Below are the code and all the weights of a small trained network. Each question names an input and a target symbol and asks about switching units off, where a switched-off unit gives its printed mean instead of its output.

import numpy as np


def w(rows, s, z=0):
    codes = np.array(rows[::2]) - 128.0
    scale = np.full(codes.shape[1], s)
    scale[-1] = z or s
    return codes * scale


def f(y):
    return y / 2 * (1 + np.tanh(0.7978845608 * (y + 0.044715 * y**3)))


def softmax(a):
    e = np.exp(a - a.max(-1, keepdims=True))
    return e / e.sum(-1, keepdims=True)


def log_softmax(a):
    a = a - a.max(-1, keepdims=True)
    return a - np.log(np.exp(a).sum(-1, keepdims=True))


def net(x, mask):
    ids = ['ΓΣΩεπφ'.index(c) for c in x.split()]
    T = len(ids)
    res = E[ids] + P[:T]
    u = 0
    for l in range(2):
        q, k, v = (res @ M[l].T for M in (Q, K, V))
        z = softmax(np.where(np.tri(T) > 0, q @ k.T / 2**0.5, -1e9)) @ v
        res = res + np.where(mask[u], z, O[l][:, -1]) @ O[l][:, :-1]
        u += 1
        y = f(res @ A[l][:, :-1].T + A[l][:, -1])
        res = res + np.where(mask[u : u + 4], y, B[l][:, -1]) @ B[l][:, :-1]
        u += 4
    return log_softmax(res[-1] @ U[:, :-1].T + U[:, -1])


Q, K, V, O, A, B = {}, {}, {}, {}, {}, {}
E = w([
[12,217,107,171],'Γ',
[196,176,104,105],'Σ',
[66,106,5,154],'Ω',
[36,68,82,192],'ε',
[185,138,197,150],'π',
[145,52,124,153],'φ',
],0.014)
P = w([
[89,106,110,1],'0',
[127,110,63,91],'1',
[133,117,66,129],'2',
[123,109,93,125],'3',
[132,104,99,135],'4',
[136,114,102,147],'5',
[127,117,109,160],'6',
[123,104,100,158],'7',
[129,97,107,162],'8',
],0.0098)
Q[0] = w([
[89,112,160,145],'0.h1',
[63,61,249,120],'0.h1',
],0.017)
K[0] = w([
[155,167,120,180],'0.h1',
[223,112,90,252],'0.h1',
],0.014)
V[0] = w([
[39,221,200,161],'0.h1',
[197,223,3,109],'0.h1',
],0.0078)
O[0] = w([
[239,122,220,226,254],'0.h1',
[57,1,70,62,204],'0.h1',
],0.0066,0.0034)
A[0] = w([
[254,196,213,44,161],'0.n1',
[246,28,55,235,84],'0.n2',
[33,219,197,41,7],'0.n3',
[35,60,174,236,104],'0.n4',
],0.0087,0.002)
B[0] = w([
[116,59,136,205,174],'0.n1',
[44,105,83,68,218],'0.n2',
[8,94,90,96,139],'0.n3',
[228,159,202,140,254],'0.n4',
],0.012,0.0063)
Q[1] = w([
[200,166,22,84],'1.h1',
[98,190,247,52],'1.h1',
],0.011)
K[1] = w([
[95,76,92,37],'1.h1',
[252,150,70,156],'1.h1',
],0.013)
V[1] = w([
[163,130,211,144],'1.h1',
[177,1,49,221],'1.h1',
],0.0093)
O[1] = w([
[66,103,126,122,87],'1.h1',
[154,190,11,144,4],'1.h1',
],0.011,0.0016)
A[1] = w([
[26,233,63,116,43],'1.n1',
[105,199,212,170,83],'1.n2',
[147,240,88,43,2],'1.n3',
[4,164,101,117,34],'1.n4',
],0.012,0.0035)
B[1] = w([
[71,122,164,69,181],'1.n1',
[130,106,38,111,255],'1.n2',
[161,61,123,191,167],'1.n3',
[252,99,123,117,152],'1.n4',
],0.014,0.0072)
U = w([
[105,123,156,126,108],'Γ',
[175,142,118,1,250],'Σ',
[170,143,115,113,1],'Ω',
[130,160,125,127,91],'ε',
[52,174,46,147,230],'π',
[144,159,118,105,57],'φ',
],0.0099,0.0033)

Each question gives the input, a string of symbols that net reads in full, and the target symbol t.
The units are the heads (2 rows each of Q, K, V and O) and the neurons (one row each of A and B). Each row of codes is followed by its name. A weight is (code - 128) times the scale printed after its matrix; where a second scale follows, it is the last column's (O, A, B and U).
mask holds one flag per unit, layer by layer, with each layer's heads first. A switched-off unit (its flag False) gives its mean, the last column of its rows in O or B, instead of its output. The means were averaged over made-up inputs and are rounded, as every weight is.
A unit's drop is (log p(t) with every unit on - log p(t) with that unit switched off) / (log p(t) with every unit on - log p(t) with every unit switched off).
The circuit of an input: a set's keep is (log p(t) with only the set's units on - log p(t) with every unit switched off) / (log p(t) with every unit on - log p(t) with every unit switched off). Starting from all 10 units, units are removed one at a time, each time the one whose removal leaves the highest keep (on an exact tie, the one counted first), for as long as the keep stays at least 0.8.
circuit, biggest first: the units of the circuit, biggest drop first
unit that matters most: the unit with the biggest drop
top k neurons: the k neurons with the biggest drops, biggest first
top k neurons in layer l: the k neurons of layer l with the biggest drops, biggest first
drop when u is switched off: that unit's drop, to one decimal
input ε Σ Γ Γ Γ Γ π, target Γ: circuit, biggest first => 0.n1, 1.h1, 0.n4, 0.n2
input Σ Γ ε Γ Γ π Ω, target Σ: unit that matters most => 0.n1
input Γ Γ ε, target Γ: top 3 neurons => 0.n4, 0.n2, 1.n2
input Ω Ω ε, target Ω: circuit, biggest first => 0.n4, 1.h1, 0.h1, 1.n3
input Σ Σ φ Σ Γ, target Σ: circuit, biggest first => 1.n4, 0.h1
input ε Γ Ω, target Σ: circuit, biggest first => 1.n4, 0.n2
input π Σ Σ Σ, target π: top 2 neurons => 0.n1, 0.n4
input π π π π Ω Γ Σ, target π: circuit, biggest first => 0.n4, 0.n1, 1.h1
input Γ Ω ε, target Γ: top 3 neurons => 0.n4, 1.n2, 0.n3
input Γ Γ π, target Γ: top 2 neurons in layer 0 => 0.n1, 0.n2
input Γ Γ Γ Σ Γ Γ Σ, target Γ: top 4 neurons => 0.n1, 0.n3, 1.n2, 0.n2
input Γ φ Σ Ω φ φ, target π: circuit, biggest first => 0.h1, 1.h1
input ε π Γ Σ Σ π π π, target π: top 2 neurons => 0.n1, 1.n4
input ε φ Γ Σ φ, target π: circuit, biggest first => 0.n2
input Ω φ ε, target Ω: drop when 0.n4 is switched off => 0.9
input Ω Γ Γ Σ, target Ω: drop when 0.h1 is switched off => 0.9
input π Γ π φ π, target π: drop when 1.h1 is switched off => 0.4
